Below are the code and all the weights of a small trained network. Each question names an input and a target symbol and asks about switching units off, where a switched-off unit gives its printed mean instead of its output.

import numpy as np


def w(rows, s, z=0):
    codes = np.array(rows[::2]) - 128.0
    scale = np.full(codes.shape[1], s)
    scale[-1] = z or s
    return codes * scale


def softmax(a):
    e = np.exp(a - a.max(-1, keepdims=True))
    return e / e.sum(-1, keepdims=True)


def log_softmax(a):
    a = a - a.max(-1, keepdims=True)
    return a - np.log(np.exp(a).sum(-1, keepdims=True))


def net(x, mask):
    ids = ['αγδζηθλπφω'.index(c) for c in x.split()]
    T = len(ids)
    res = E[ids] + P[:T]
    u = 0
    for l in range(3):
        r = res
        for j in range(2):
            rows = slice(2 * j, 2 * j + 2)
            q, k, v = (r @ M[l][rows].T for M in (Q, K, V))
            z = softmax(np.where(np.tri(T) > 0, q @ k.T / 2**0.5, -1e9)) @ v
            o = O[l][rows]
            res = res + np.where(mask[u + j], z, o[:, -1]) @ o[:, :-1]
        u += 2
    return log_softmax(res[-1] @ U[:, :-1].T + U[:, -1])


Q, K, V, O = {}, {}, {}, {}
E = w([
[205,200,143,91,131,110,116,161,112],'α',
[147,134,133,125,89,155,116,140,220],'γ',
[155,166,114,197,71,136,117,127,69],'δ',
[46,172,131,116,90,49,136,139,117],'ζ',
[76,121,13,168,158,87,134,111,153],'η',
[142,172,173,54,204,139,143,79,115],'θ',
[170,135,144,105,165,63,153,123,5],'λ',
[121,92,110,69,96,90,117,135,109],'π',
[67,108,135,151,191,142,140,208,167],'φ',
[134,74,168,121,185,168,165,75,54],'ω',
],0.015)
P = w([
[129,115,32,68,40,134,241,96,89],'0',
[155,102,198,219,187,4,107,125,129],'1',
[106,150,128,106,123,164,58,134,112],'2',
[98,150,128,107,121,156,203,181,127],'3',
[150,85,197,227,190,19,102,122,144],'4',
[110,156,114,117,128,163,52,147,117],'5',
[150,132,105,118,139,152,173,192,131],'6',
[132,79,203,228,201,21,120,110,158],'7',
[98,168,103,126,140,162,55,152,123],'8',
[181,126,89,127,150,146,164,200,129],'9',
[116,70,201,238,209,19,144,104,174],'10',
[84,174,95,135,131,156,55,162,112],'11',
],0.013)
Q[0] = w([
[114,30,162,157,150,7,157,97,128],'0.h0',
[74,153,48,167,114,99,56,133,152],'0.h0',
[87,124,42,130,154,181,83,94,117],'0.h1',
[135,68,141,136,108,164,100,93,179],'0.h1',
],0.012)
K[0] = w([
[49,31,73,73,127,62,195,103,57],'0.h0',
[32,178,29,211,89,93,94,179,176],'0.h0',
[146,74,254,153,162,68,23,133,165],'0.h1',
[168,113,100,174,139,74,154,80,200],'0.h1',
],0.0095)
V[0] = w([
[122,154,211,225,209,234,166,255,128],'0.h0',
[22,117,123,121,70,38,14,77,91],'0.h0',
[140,125,156,49,127,206,82,223,91],'0.h1',
[130,184,106,105,74,172,223,145,146],'0.h1',
],0.0063)
O[0] = w([
[70,76,65,85,156,79,20,95,79,124],'0.h0',
[255,233,157,150,254,214,142,178,142,94],'0.h0',
[197,175,72,115,169,45,83,255,165,35],'0.h1',
[102,136,40,172,196,97,139,52,137,249],'0.h1',
],0.0067,0.0021)
Q[1] = w([
[130,112,28,28,101,174,233,173,109],'1.h0',
[65,81,249,166,242,81,99,181,173],'1.h0',
[93,203,210,62,34,130,56,143,151],'1.h1',
[151,137,166,80,147,116,188,100,2],'1.h1',
],0.0073)
K[1] = w([
[147,60,230,237,238,10,122,230,183],'1.h0',
[87,113,1,21,153,177,252,191,143],'1.h0',
[120,135,203,92,107,184,34,141,94],'1.h1',
[153,106,197,156,171,60,134,136,152],'1.h1',
],0.0095)
V[1] = w([
[181,3,95,98,115,105,222,130,126],'1.h0',
[57,165,235,165,182,14,129,79,145],'1.h0',
[146,70,142,196,144,47,162,64,189],'1.h1',
[192,61,204,196,139,140,16,126,144],'1.h1',
],0.0059)
O[1] = w([
[75,124,213,88,72,105,121,217,117,254],'1.h0',
[145,54,1,117,148,182,168,169,118,118],'1.h0',
[224,81,193,144,116,196,79,162,138,172],'1.h1',
[74,185,54,181,62,165,72,179,150,19],'1.h1',
],0.0069,0.0073)
Q[2] = w([
[109,164,231,230,136,96,183,102,200],'2.h0',
[143,211,112,61,136,113,119,100,10],'2.h0',
[189,181,98,227,72,141,68,68,150],'2.h1',
[115,51,163,254,98,87,172,137,128],'2.h1',
],0.0074)
K[2] = w([
[66,167,185,96,84,79,200,51,92],'2.h0',
[107,216,106,133,132,133,62,120,106],'2.h0',
[184,174,109,254,112,121,142,79,35],'2.h1',
[137,108,176,113,44,141,220,85,123],'2.h1',
],0.0081)
V[2] = w([
[156,162,127,85,20,134,165,23,51],'2.h0',
[123,97,178,135,229,44,172,135,78],'2.h0',
[181,185,93,171,85,25,122,171,37],'2.h1',
[85,100,126,254,124,187,133,77,10],'2.h1',
],0.0076)
O[2] = w([
[31,147,57,130,111,157,114,95,97,207],'2.h0',
[177,88,86,93,113,162,103,172,186,254],'2.h0',
[170,109,136,151,109,86,105,71,255,117],'2.h1',
[109,6,196,221,178,141,105,168,125,102],'2.h1',
],0.0099,0.0097)
U = w([
[102,117,137,172,171,115,80,78,128,150],'α',
[110,98,105,129,49,200,92,151,233,48],'γ',
[144,101,255,112,85,193,152,113,86,93],'δ',
[137,207,183,160,92,105,180,166,159,134],'ζ',
[130,159,60,109,176,74,74,74,166,85],'η',
[232,85,218,128,149,54,113,134,122,210],'θ',
[165,140,82,152,191,211,149,150,147,176],'λ',
[123,165,178,66,194,85,123,32,20,109],'π',
[47,108,148,133,77,131,84,238,117,2],'φ',
[79,101,4,113,81,131,184,126,74,156],'ω',
],0.009,0.0088)

Each question gives the input, a string of symbols that net reads in full, and the target symbol t.
The units are the heads (2 rows each of Q, K, V and O). Each row of codes is followed by its name. A weight is (code - 128) times the scale printed after its matrix; where a second scale follows, it is the last column's (O and U).
mask holds one flag per head, layer by layer. A switched-off head (its flag False) gives its mean, the last column of its rows in O, instead of its output. The means were averaged over made-up inputs and are rounded, as every weight is.
A unit's drop is (log p(t) with every unit on - log p(t) with that unit switched off) / (log p(t) with every unit on - log p(t) with every unit switched off).
The circuit of an input: a set's keep is (log p(t) with only the set's units on - log p(t) with every unit switched off) / (log p(t) with every unit on - log p(t) with every unit switched off). Starting from all 6 units, units are removed one at a time, each time the one whose removal leaves the highest keep (on an exact tie, the one counted first), for as long as the keep stays at least 0.8.
units of the circuit, in order: the units of the circuit, biggest drop first
most important unit: the unit with the biggest drop
which heads matter: for each layer, one digit per head in row order, 1 if its drop is at least 0.15 and else 0, layers parted by /
input δ η ζ φ η, target α: units of the circuit, in order -> [2.h0, 2.h1]
input δ π θ φ α ω, target δ: units of the circuit, in order -> [0.h1]
input θ φ ζ δ δ φ δ φ γ α φ, target ω: units of the circuit, in order -> [2.h0, 2.h1]
input δ φ δ π η φ δ φ φ π λ, target α: which heads matter -> 00 / 00 / 11
input η φ φ φ φ φ φ ω φ η, target λ: units of the circuit, in order -> [2.h0, 1.h0]
input α φ η φ φ δ γ θ λ π ω λ, target θ: units of the circuit, in order -> [0.h1, 2.h0]
input φ φ θ φ α ω, target δ: units of the circuit, in order -> [0.h1, 2.h0, 2.h1]
input δ π φ α φ η λ φ δ δ, target θ: which heads matter -> 01 / 01 / 11
input φ δ φ α, target ω: units of the circuit, in order -> [1.h0, 0.h0]
input η λ γ λ θ, target δ: units of the circuit, in order -> [0.h1, 2.h1, 1.h1]
input π δ α γ, target ω: which heads matter -> 10 / 01 / 01
input φ ζ φ ζ, target λ: units of the circuit, in order -> [0.h0, 2.h0, 1.h0]
input π φ η φ θ δ ζ ζ λ φ θ, target ζ: units of the circuit, in order -> [0.h0, 2.h1]
input φ η α, target η: which heads matter -> 01 / 01 / 01
input λ ζ γ φ φ θ δ φ φ θ λ, target γ: most important unit -> 2.h0
input λ φ φ φ π δ, target α: which heads matter -> 00 / 11 / 11
input ζ η ω λ φ φ φ φ, target λ: units of the circuit, in order -> [2.h0, 0.h0, 1.h1]
input θ ω φ η η λ φ φ φ π η, target ω: which heads matter -> 00 / 00 / 11
input δ φ ζ δ ζ γ φ δ φ δ γ, target α: which heads matter -> 01 / 00 / 11
input α η α ζ φ θ δ φ φ ω ω, target η: most important unit -> 2.h1
input δ θ φ γ, target ω: which heads matter -> 10 / 00 / 00
input γ γ δ δ δ δ δ α ζ π γ, target π: which heads matter -> 00 / 00 / 11
input η φ φ θ φ δ π φ η θ φ, target δ: which heads matter -> 11 / 01 / 00
input λ φ λ δ λ φ θ π, target γ: which heads matter -> 00 / 00 / 10
input λ φ δ α δ φ φ, target θ: which heads matter -> 11 / 01 / 10
input θ η φ π π, target ω: units of the circuit, in order -> [2.h0, 0.h0]
input λ δ φ η φ, target γ: which heads matter -> 10 / 00 / 11
input λ π φ φ γ φ φ ζ δ φ η, target γ: which heads matter -> 00 / 00 / 11
